Each row is followed by its class.
[  4   0 -37  10 -33 -28 -31 -12  14  12 -34  42 -13   1   3  15 -15  30
  -8 -25  -8   1 -17  10 -20  39  30  -2  -7  17  -5  18] : J783
[ 30 -22  -4  -4  59  27 -44   3  34 -11   2 -30  13  -9 -27 -29 -23  -3
  24 -46 -41 -20   6 -12 -19  18   4  10   1   5  42   8] : J216
[-32  21  75  17  -8  22  76 -26 -17 -26  27 -13  33  29  15   5  33 -18
 -10  24  36  40   9  -6  35 -83 -29   0  14 -37 -62 -27] : J558
[ 15  -4   5   0  28  18  -3   5  21 -17   4 -15   6   3   0 -11 -11   3
  18 -17   2  -6   0 -12  -5 -15  -5   0   7 -13  -1 -26] : J421
[  9 -16 -25  -2   0 -13 -41  26 -33  28   0 -17 -41 -17 -34 -17   8 -16
 -16   8 -52 -21  -9   1  -6  65  18   9 -17  39  54  31] : J495
[ 13   7   2  10  21  23   7 -38  84 -36 -32  35  58  25  33  46 -37  53
  22 -62  47  13   7   8  -2 -51   1   1  -5 -28 -72 -36] : J902
[ 12  -9 -28   5  10   0 -40   6  22   6 -14   3  -7  -9 -23 -22 -19  -1
  13 -31 -40 -12  -5  -3 -22  55  23   7  -6  20  35  22] : J783
[ 13  -8  -5  -2  21   4 -24  17   2  -2  -4 -19 -12  -2 -16 -20 -13  -3
   4 -26 -25  -8 -11  -5  -8  24   8   5   2  11  32  -1] : J421
[  0  -6   8  -3   3  -5   1  10 -32  11   3 -12 -22 -16 -17 -23   9 -15
   0  11 -22 -12  -9   2   4  22   7   0  -1  16  42   7] : J521
[ -3 -11 -49  -3 -12 -26 -25  37 -37  34  -1  -1 -41 -12 -20  -5   0  -6
 -22  -6 -43 -18 -11   0 -33  62  23   5  -6  33  56  42] : J906
[ 18  -8 -18   4   4  -8 -32   7  20  -4 -18   5  -7  11  -2   5 -21  25
   2 -38  -7  -1 -18  -8 -10  22  14   1  -3   6   6  -3] : J421
[-18   4  31  15  11  11  31   5  -1  -5   5 -10  23   2   1   6  10  -8
  -9 -14  -2  14   9   7   8 -13  -3  11   3 -12  -9  -7] : J902
[-23  11  16  13 -40 -32  10   8 -34  19   1  15 -22   2  13  21  15  13
 -24  32  12  15 -11  10   9  19   7  -5   6   3 -15  26] : J357
[ 28 -10 -38   2  17   4 -52  10  52   2 -31  12  -2  -7 -12   7 -30  25
  25 -65 -19 -10  -3  -2 -17  40  15   8  -8   9  33   3] : J83
[  4 -12 -26  -3  -3 -12 -21  26 -27  24  -4 -21 -38  -9 -43 -23   8 -10
 -16 -20 -56   1 -12 -11 -11  62  20   6  -4  42  80  41] : J558
[ 22  -5   7  -2  38  23 -13  -4  43 -11 -12  -5  18  -6  -5   0 -19  12
  21 -43  -8  -4   9   0  -7   0   1   9   4  -5   7 -14] : J902
[  8  -7 -26   6  -4  -7 -23  -2   0   7 -12   9  -7   7  -3  18 -10   9
 -13  -5 -10  -5  -3  11  -9  27  16   6 -14  20   1  20] : J495
[-24   4  89   3  24  26  43  12 -47   0  49 -56 -14 -21 -12 -45  41 -56
   3  47 -26  -1  12  -6  31 -10 -25   2  19 -12  11   6] : J357
[  4  -3 -38  19  -7  -3 -21   2  29  -4 -10  11  20   1   8  19 -21  30
   7 -29   9   1  -3 -14 -10   4   9   7  -8   0  -7  12] : J967
[-28  -6  28  -1   2   3   9  20 -61  20  28 -32 -35 -19 -21 -36  37 -41
 -13  43 -30  -4  -2   7  15  26 -10  -2   2   5  33   0] : J903
[-25   5  -7  -5 -32 -29  -5  27 -75  32  16 -22 -56 -13 -28 -18  31 -24
 -37  36 -37  -5 -18  -1   1  49  17  -3  -1  33  59  36] : J558
[ -6  15  36  25  -5  17  48 -31  33 -35  -5  19  50  43  45  32  -9  26
   4 -21  67  31   3  -1  16 -88 -15   3   7 -48 -88 -50] : J421
[-25   5  63  25   6  15  44  11 -24   1  19 -30   5   0   1 -15  24 -28
  -6  16 -14  14   9  -7  23   1 -10   8  12  -8  -2  17] : J357
[-21   6 -19  11 -40 -35  -6   1 -53  30   5  20 -27  -1   9  35  16   5
 -47  37   6   9 -10  18   1  18  20   2 -12  17 -16  18] : J495
[-27   6  23   7  -4   0  27   7 -43  -2  12 -23  -8   3   4 -24  19 -33
   1  41  -2   5   2  11  15  -2 -17  -4  10  -7  -2  -7] : J127
[ -1   1  27  15  20  32  19 -19  35 -24  -4   1  31  11  21   9 -12  10
  15 -15  25  12   8   1   5 -32 -13  -2   1 -29 -41 -26] : J903
[-20  10  42  10  -6   3  30   6 -43   2  21 -14  -9   0   2  -4  28 -30
 -17  45   0  -2   5  10  20 -20 -10   4  -2  -7 -18   0] : J495
[ 15 -14 -21  -7  33   4 -41  20 -13  15  10 -31 -19 -25 -30 -30  -5 -15
   3  -6 -46 -35  -1  -6 -23  38  12   4   1  21  64  15] : J216
[  21  -18 -103  -17  -15  -40  -74   35  -13   44  -23   18  -55  -16
  -21    8  -26   23  -19  -24  -44  -35  -22    2  -53   92   40    1
  -16   54   70   48] : J906
[  0   5  59   9  35  50  33 -30  35 -38  10 -18  42  12  21  -7  -4  -3
  28  -7  25  13  19  -3  15 -60 -31  -1  10 -46 -56 -47] : J903
[ -4  -5 -26  13 -17 -18  -5   4   4   2 -10  21   0  15  11  25 -12  27
 -18 -24  16  11 -14  -3 -10   6  18  -1  -4   3  -9   0] : J421
[ -4 -11 -38   8  -2 -17 -24   2 -12  16   1   6  -2  -5  -2  16  -5  14
 -22  -6  -6  -8  -3   5 -25  21  21   1  -1  15  20  19] : J216
[ 23 -16 -62  -8  -9 -27 -56   0  11  15 -33  25 -23  -4 -13  12 -34  38
  -2 -36 -22 -16 -24   6 -24  64  40  -2 -16  38  44  29] : J521
[ -9  -2  34   6  28  24  20   9  -9 -14  13 -34   8   1  -6 -41   3 -36
  24  13 -14   2  10  -4  16  -5 -22   6   9 -12  12 -10] : J127
[ 13  -4  13   4  21  13  -4 -12  19 -15  -8   1  13   3   1  -3 -17   7
  15 -27  -8  -1  -4   0   2   1   5   2   1  -1   4  -1] : J521
[ -3 -17  10   1  32   8 -10  20 -28  12  24 -41  -4 -21 -31 -34  16 -33
  -7   2 -42  -9   8  -6  -8  17  -2  10   8  11  57  16] : J216
[-19 -10   2  13  -2   0  -1  16 -32   7  15 -27  -9 -18 -20 -25  17 -22
 -10  -3 -33  -2  -4  -9  10  18   1   6  -6  15  32  25] : J967
[ -4 -13  31  -3  26   6  -9  41 -57  13  30 -58 -41 -17 -39 -61  28 -58
  -6  18 -58 -14  -8  -9   8  45  -5   8  10  13  71  12] : J421
[ -9  -4  16   9  -2   1  -3  18 -40   7  18 -35 -17 -21 -20 -35  23 -28
  -5   9 -34  -6  -6  -5  14  13  -7   6   2  10  32  19] : J967
[ -7  -1  32   0  -2  -4   9  -2 -49   7  15 -18 -19  -8  -9 -24  17 -29
 -14  16 -21   4  -7  12  16  10  -2   2   5  11  27   8] : J521
[-15  -7 -54  16 -58 -45 -15   5 -15  26 -24  45 -18  14  19  52  -2  45
 -37   0  20  18 -26  14 -22  45  27  -9 -14  15 -12  23] : J903
[-33   1 -23   4 -37 -34   5  28 -84  35  17 -14 -44 -10  -8 -17  31 -31
 -27  68 -13  -6 -10  10   3  44   3  -5   4  21  34  12] : J127
[-13   8  10   7 -19 -10   3   6 -24  14  16   3 -11 -10   4   8  20 -11
 -13  13  12   8   1   7   8  -7  -4   6   3 -13  -2 -15] : J83
[ -9   6  47   6  29  30  37  -6   4 -16  18 -26  28  -7   1  -8  10 -18
   4  -6   2   4  18   4  10 -38 -15   5   7 -21 -18 -29] : J902
[ 13 -10 -80  16 -37 -37 -55   8  34  26 -42  56  -7  13   4  49 -33  55
 -13 -69   4  11 -17   5 -25  55  35  10 -21  20  19  23] : J83
[ -7  12  48   5  22  20  21  -9   7 -14   8  -9  16  -4  13   2   8  -6
   6  -2  14   3   7   7  15 -32 -12   0   8 -23 -30 -27] : J902
[-30  -4 -36   5 -40 -41  -5  14 -53  25  -3  12 -33  -1   3   5  10  -2
 -29  35  -1   4 -16  16  -3  42  14 -10  -6  22  15  23] : J127
[-21   2  56   5  23  19  30 -17 -24 -15  32 -29  28  -1   3 -16  21 -28
  -8  22  12  13  13   8  15 -56 -21   2  12 -23 -23 -21] : J216
[ 37  -8 -49   0  28  15 -34  -5  74 -13 -29  28  14   6  16  25 -53  45
  28 -67   5 -19   2 -20 -40   6  11   2  -6  -1  -8   1] : J906
[  5  -3  20   2  32  28  -5   3  27 -12   6 -20  18  -5 -11 -18  -1 -17
  26 -26  -5   4  14  -1   7 -12 -14  11   2 -19  10 -24] : J83
[-32   7  60  17  -4   8  50  11 -70  12  41 -32  -9  -8  -6 -13  49 -54
 -29  58 -11  10  10   2  28 -21 -17  10   3  -5  -8   0] : J495
[-13  11   3  13 -15   0  23   1  -5  -5   6  -4  13  25   2  16   5   6
 -12  -7   9  25  -3  -7  -1 -11   5   3   3  -3 -10  11] : J558
[ 37 -10 -33   4  29  23 -32 -26  86 -26 -36  28  35  17   7  30 -53  50
  28 -69   7  -6   6  -6 -14 -10  13   9 -22   5 -29  -8] : J495
[ 20 -12  -9  15  27  15 -17  10  36 -12  -5  -8  11  15  -2  -3 -25  12
  14 -57 -13   0  -3 -24 -13  15   6   9  -1  -4  14  -2] : J421
[ -1   0 -30  10   6   4 -30  -5  30 -13  -6   6  19   2   6   9 -26  24
  14 -24  10  -6  -7 -10  -3   1  10   1 -14  -2 -14  10] : J967
[-13 -11  -3  11 -11  -5   4  13 -29  19  -5  -2 -18  -5 -13  -7  13  -7
 -16   1 -21   9  -9  12   2  32   8   2  -4  16  25  12] : J903
[ 19   9 -26  20 -19   1  -1 -33  74 -20 -39  55  42  24  30  39 -33  56
  24 -43  40  13   3   3 -22 -28  13   1   3 -21 -63 -20] : J783
[  5 -18 -61  -2 -14 -30 -67  37 -28  41 -14  -8 -51 -24 -49 -40  -2 -17
  -8   1 -73 -32 -17   6 -30 114  36   3 -12  54  89  49] : J783
[-26  19   9  12 -41 -20  42 -16 -28   3   2  37   8  24  46  42  12  12
 -29  32  60  23   0  22   1 -56  -8  -2  13 -24 -68  -8] : J906
[ 11 -14  -3  -2  21   4 -43  26   4  12  -1 -23 -20 -18 -33 -27  -2 -18
   9 -40 -50  -7  -5  -5  -4  54   7  16  -6  12  61  15] : J83
[-41   8  54  18  -4   1  43   8 -77  15  50 -41   2  -7   2 -15  50 -50
 -33  56   2   8   9   0  17 -33 -16   8  17 -17  -2  -7] : J216
[  4  -2   2  12  21  24  -5 -27  58 -38 -12   9  47   9  14   9 -31  28
  26 -52  17  13   3  -6   6 -38  -6   3  -6 -15 -39  -4] : J967
[-14  10   3  16  -5  12  33 -13  13 -16   2   5  22  19  12  22   4  11
  -3   2  30  16   5 -13   0 -29  -1  -5   3 -13 -25  -7] : J558
[ -3  10  23  26   0  16  29 -10  44 -18  -4  13  37  21  31  31 -15  30
  15 -14  37  14  10 -11   4 -28  -4   2   6 -25 -52  -4] : J357
[  1   0 -11   0  -7  -4  -3   5  -7   5  -5  -4 -16   6 -18  -3   3   3
  -8  -7 -16   2  -9  -7  -5  18  10  -2   0  17  26  18] : J558
[  2  -4  34  13  34  30  21  -4  37 -18   6 -14  26   0   0  -3 -13   3
  21 -26 -11   9  16 -10   2  -4  -6   5  10  -7  -6  10] : J357
[ 21  -9  17   0  52  46  11 -16  62 -44  -7 -16  42  11   7 -22 -26   0
  56 -21  14  -1  20  -8   3 -37 -26  -2   9 -28 -22 -35] : J127
[ -4  22  43   8   1  20  48 -29  24 -28   7  18  39  28  52  28  -5  13
  14   3  64  20  15  -2   3 -91 -30   4  18 -52 -86 -37] : J906
[ 18  -2  16  -2  21  10 -18   8  21  -1   3 -15 -14 -15  -3 -11 -11   7
  20  -8 -22 -16   4 -13  -5  28  -4  -2  10   4  18  13] : J357
[ -6 -11  -7   8   0 -16 -26  12 -33  22   8 -15  -9  -1 -15  -7   8  -6
 -23  -4 -25   0  -8   2  -7  27  17  12   0  12  33  26] : J216
[-38  19   9  30 -54 -23  42 -15 -35   8  12  27   9  12  29  23  23  -5
 -31  35  32  23   2  14  -3 -21   9  -1   6 -17 -49   0] : J783
[ 32 -15 -68   1  29   3 -51   7  75   3 -37  26  15  -2  -9  30 -51  51
  19 -75 -13 -17  -1  -5 -38  46  28   5 -14  19  25  11] : J902
[ -4   7 -64   2 -51 -54 -26   9 -14  34 -24  46 -26  -3  15  58  -9  51
 -38  -8  13  -1 -22  18 -31  44  38  -2  -9  23   0  15] : J902
[-10  -3 -44  12 -36 -33 -27  14 -13  31 -14  25 -23  -9   2  32  -2  20
 -26 -20  -4   3 -13   7 -16  46  27   6  -9  15  25  20] : J83
[ 15   2  46   9  31  28  20 -11  22 -26  -3 -13  23   7   2 -17  -9  -8
  26 -27  -6   4   5  -5  14 -26 -13   6   8 -16  -4 -14] : J521
[ -3  -2 -26  -4 -10 -25 -26   6  -6  17 -13  17 -15  -7  -3  22  -4  20
 -20 -14  -7   1 -11  19 -10  33  20   0  -6  18  11  10] : J902
